Below are the code and all the weights of a small trained network. Each question names an input and a target symbol and asks about switching units off, where a switched-off unit gives its printed mean instead of its output.

import numpy as np


def w(rows, s, z=0):
    codes = np.array(rows[::2]) - 128.0
    scale = np.full(codes.shape[1], s)
    scale[-1] = z or s
    return codes * scale


def f(y):
    return np.maximum(y, 0)


def softmax(a):
    e = np.exp(a - a.max(-1, keepdims=True))
    return e / e.sum(-1, keepdims=True)


def log_softmax(a):
    a = a - a.max(-1, keepdims=True)
    return a - np.log(np.exp(a).sum(-1, keepdims=True))


def net(x, mask):
    ids = ['ΔΞΨαγεζλμω'.index(c) for c in x.split()]
    T = len(ids)
    res = E[ids] + P[:T]
    u = 0
    for l in range(2):
        q, k, v = (res @ M[l].T for M in (Q, K, V))
        z = softmax(np.where(np.tri(T) > 0, q @ k.T / 2**0.5, -1e9)) @ v
        res = res + np.where(mask[u], z, O[l][:, -1]) @ O[l][:, :-1]
        u += 1
        y = f(res @ A[l][:, :-1].T + A[l][:, -1])
        res = res + np.where(mask[u : u + 12], y, B[l][:, -1]) @ B[l][:, :-1]
        u += 12
    return log_softmax(res[-1] @ U[:, :-1].T + U[:, -1])


Q, K, V, O, A, B = {}, {}, {}, {}, {}, {}
E = w([
[54,97,248,86,66,169],'Δ',
[66,108,127,28,175,109],'Ξ',
[171,79,178,163,24,212],'Ψ',
[218,112,113,84,215,114],'α',
[222,95,247,84,103,128],'γ',
[89,101,159,205,38,50],'ε',
[148,203,32,187,169,124],'ζ',
[143,75,158,222,88,27],'λ',
[146,113,80,165,85,236],'μ',
[56,168,39,183,186,116],'ω',
],0.015)
P = w([
[120,71,28,34,16,142],'0',
[108,25,115,155,199,143],'1',
[111,60,116,156,185,138],'2',
[113,85,120,164,184,130],'3',
[114,105,122,171,179,126],'4',
[116,129,122,171,170,124],'5',
[115,149,124,176,168,120],'6',
[114,168,126,184,163,117],'7',
[115,190,126,182,156,113],'8',
[113,209,125,186,151,110],'9',
[114,229,127,187,145,107],'10',
[113,249,126,189,143,107],'11',
],0.011)
Q[0] = w([
[162,81,255,46,23,142],'L0H0',
[172,143,180,39,206,57],'L0H0',
],0.0093)
K[0] = w([
[132,108,253,126,69,116],'L0H0',
[147,131,159,40,173,24],'L0H0',
],0.011)
V[0] = w([
[3,98,147,42,122,142],'L0H0',
[32,249,142,167,160,74],'L0H0',
],0.0056)
O[0] = w([
[8,154,136,69,131,99,122],'L0H0',
[46,59,125,96,125,147,5],'L0H0',
],0.012,0.0019)
A[0] = w([
[156,106,152,52,94,32,65],'L0N0',
[89,47,162,132,150,58,209],'L0N1',
[135,211,91,147,109,2,19],'L0N2',
[179,133,178,193,170,96,89],'L0N3',
[129,69,119,167,187,81,14],'L0N4',
[188,173,119,167,134,101,27],'L0N5',
[61,124,153,126,157,81,37],'L0N6',
[130,225,94,123,183,134,64],'L0N7',
[160,79,216,60,99,192,253],'L0N8',
[67,164,92,126,138,127,107],'L0N9',
[147,15,144,28,218,170,89],'L0N10',
[45,97,177,182,79,27,131],'L0N11',
],0.0095,0.0041)
B[0] = w([
[164,100,151,142,37,227,150],'L0N0',
[191,171,138,182,129,135,214],'L0N1',
[173,1,121,171,80,161,167],'L0N2',
[57,186,151,112,89,118,227],'L0N3',
[87,120,114,82,35,174,163],'L0N4',
[137,201,165,116,111,145,195],'L0N5',
[140,196,150,167,139,161,180],'L0N6',
[138,174,147,131,141,155,160],'L0N7',
[25,81,126,115,113,244,203],'L0N8',
[208,169,73,99,138,103,172],'L0N9',
[92,52,118,160,169,94,169],'L0N10',
[237,145,167,126,56,139,255],'L0N11',
],0.0082,0.009)
Q[1] = w([
[39,220,186,57,254,211],'L1H0',
[152,114,211,35,147,8],'L1H0',
],0.0047)
K[1] = w([
[118,177,224,172,231,131],'L1H0',
[182,71,187,2,150,62],'L1H0',
],0.0068)
V[1] = w([
[134,119,99,186,200,64],'L1H0',
[15,175,114,1,141,138],'L1H0',
],0.0076)
O[1] = w([
[232,77,254,171,40,244,6],'L1H0',
[97,190,43,184,16,198,58],'L1H0',
],0.0079,0.012)
A[1] = w([
[100,54,180,123,130,191,255],'L1N0',
[61,23,115,152,192,46,153],'L1N1',
[160,115,187,132,70,81,132],'L1N2',
[87,81,161,79,245,88,133],'L1N3',
[142,129,216,133,54,152,86],'L1N4',
[83,153,131,82,102,134,128],'L1N5',
[173,12,189,146,111,136,95],'L1N6',
[57,13,165,144,158,189,158],'L1N7',
[166,227,133,149,125,127,86],'L1N8',
[119,95,170,140,188,226,60],'L1N9',
[109,149,104,85,137,117,149],'L1N10',
[168,105,185,178,155,154,106],'L1N11',
],0.011,0.009)
B[1] = w([
[55,133,88,176,188,86,190],'L1N0',
[163,135,141,63,80,106,221],'L1N1',
[105,59,115,149,138,148,193],'L1N2',
[95,123,81,143,124,186,247],'L1N3',
[184,136,79,114,159,139,178],'L1N4',
[177,105,145,135,134,137,191],'L1N5',
[128,200,137,153,144,161,173],'L1N6',
[254,128,78,63,13,89,157],'L1N7',
[96,92,184,117,109,160,206],'L1N8',
[107,100,143,106,96,130,144],'L1N9',
[169,117,140,159,150,114,200],'L1N10',
[132,174,156,108,123,122,166],'L1N11',
],0.016,0.011)
U = w([
[113,135,8,159,163,91,200],'Δ',
[64,154,135,199,211,137,173],'Ξ',
[140,135,205,121,141,105,218],'Ψ',
[130,184,192,81,71,147,86],'α',
[135,145,149,95,134,68,56],'γ',
[90,57,145,126,139,71,118],'ε',
[111,72,140,79,116,120,93],'ζ',
[114,44,123,158,144,107,83],'λ',
[76,100,130,142,83,138,77],'μ',
[133,120,116,146,102,145,1],'ω',
],0.012,0.0068)

Each question gives the input, a string of symbols that net reads in full, and the target symbol t.
The units are the heads (2 rows each of Q, K, V and O) and the neurons (one row each of A and B). Each row of codes is followed by its name. A weight is (code - 128) times the scale printed after its matrix; where a second scale follows, it is the last column's (O, A, B and U).
mask holds one flag per unit, layer by layer, with each layer's heads first. A switched-off unit (its flag False) gives its mean, the last column of its rows in O or B, instead of its output. The means were averaged over made-up inputs and are rounded, as every weight is.
A unit's drop is (log p(t) with every unit on - log p(t) with that unit switched off) / (log p(t) with every unit on - log p(t) with every unit switched off).
The circuit of an input: a set's keep is (log p(t) with only the set's units on - log p(t) with every unit switched off) / (log p(t) with every unit on - log p(t) with every unit switched off). Starting from the 12 units with the biggest drops (on a tie, the unit counted first), units are removed one at a time, each time the one whose removal leaves the highest keep (on an exact tie, the one counted first), for as long as the keep stays at least 0.8.
circuit, biggest first: the units of the circuit, biggest drop first
unit that matters most: the unit with the biggest drop
top k neurons: the k neurons with the biggest drops, biggest first
k most important neurons of layer l: the k neurons of layer l with the biggest drops, biggest first
input μ ω Ψ Δ Δ ε Ξ γ, target Δ: circuit, biggest first => (L0N8; L1N7; L1N0; L0N11)
input γ Ψ Δ Δ γ γ γ λ, target γ: most important neuron of layer 0 => (L0N0)
input ω γ Ξ Ξ μ Δ λ ε λ, target ω: 2 most important neurons of layer 0 => (L0N11; L0N2)
input Ψ ε μ α α ε ε, target ε: top 3 neurons => (L0N11; L1N2; L0N8)
input γ ζ α λ, target γ: circuit, biggest first => (L1H0; L1N1)
input λ α μ λ ω α Ψ ω λ μ α, target Ψ: 2 most important neurons of layer 1 => (L1N1; L1N0)
input μ μ μ α μ α Ψ α Ξ Δ μ, target α: 3 most important neurons of layer 1 => (L1N0; L1N8; L1N2)
input Ξ γ Ψ ε λ, target μ: top 2 neurons => (L0N0; L1N8)
input γ ω ε Δ ε, target γ: circuit, biggest first => (L1H0; L0N0; L1N1)
input Δ λ Δ μ α γ, target Δ: 2 most important neurons of layer 0 => (L0N8; L0N11)
input Ψ ζ ζ Ξ ω μ Δ μ ε Ψ μ λ, target ε: top 4 neurons => (L0N11; L0N8; L1N2; L1N3)
input Δ ε ω λ λ λ Ξ ζ α μ ω, target Ξ: 4 most important neurons of layer 1 => (L1N1; L1N7; L1N4; L1N5)
input γ α γ, target Ξ: top 2 neurons => (L0N4; L0N3)
input μ Δ Δ α Ψ α Ψ, target Ξ: circuit, biggest first => (L1N1; L1N7)
input γ γ ζ μ ζ ω α ω μ, target Ξ: 4 most important neurons of layer 0 => (L0N8; L0N2; L0N10; L0N4)
input α Ψ Ξ Ξ, target Ξ: unit that matters most => L0H0
input μ α ε Ξ α Δ, target Δ: circuit, biggest first => (L1N0; L0N8; L1N7)
input γ Δ ε ε γ ε Δ α ω α α Δ, target Ψ: circuit, biggest first => (L1N3; L1N5)
input μ Δ ε, target λ: top 2 neurons => (L1N2; L0N11)
input α γ Δ λ ζ μ ζ ε α α, target Ψ: unit that matters most => L0N5
input μ γ Δ ε ε α Δ α Ξ Δ Δ λ, target λ: circuit, biggest first => (L1N2; L0N2)
input λ γ Ξ ω Δ ε α Δ Δ γ, target Ξ: 3 most important neurons of layer 1 => (L1N1; L1N7; L1N0)
input Δ μ α α, target Ξ: 4 most important neurons of layer 0 => (L0N5; L0N10; L0N3; L0N2)
input ε Δ λ, target ζ: 4 most important neurons of layer 1 => (L1N1; L1N2; L1N3; L1N0)
input Ξ Δ λ μ γ ε μ, target Ξ: circuit, biggest first => (L1N7; L1N1)
input Ψ γ μ Ξ ζ Δ α Δ α γ ε λ, target ε: top 3 neurons => (L0N11; L1N2; L0N8)
input Ψ ε ω γ μ α Ξ ω, target Ξ: circuit, biggest first => (L1H0)
input λ ω λ γ γ μ ω Ψ ζ Ξ λ, target α: circuit, biggest first => (L1N1; L1N6; L1H0; L0N2)
input Ξ ζ ζ, target Ξ: circuit, biggest first => (L1H0; L1N1)
input α μ λ ε, target Ψ: circuit, biggest first => (L1H0; L0H0)
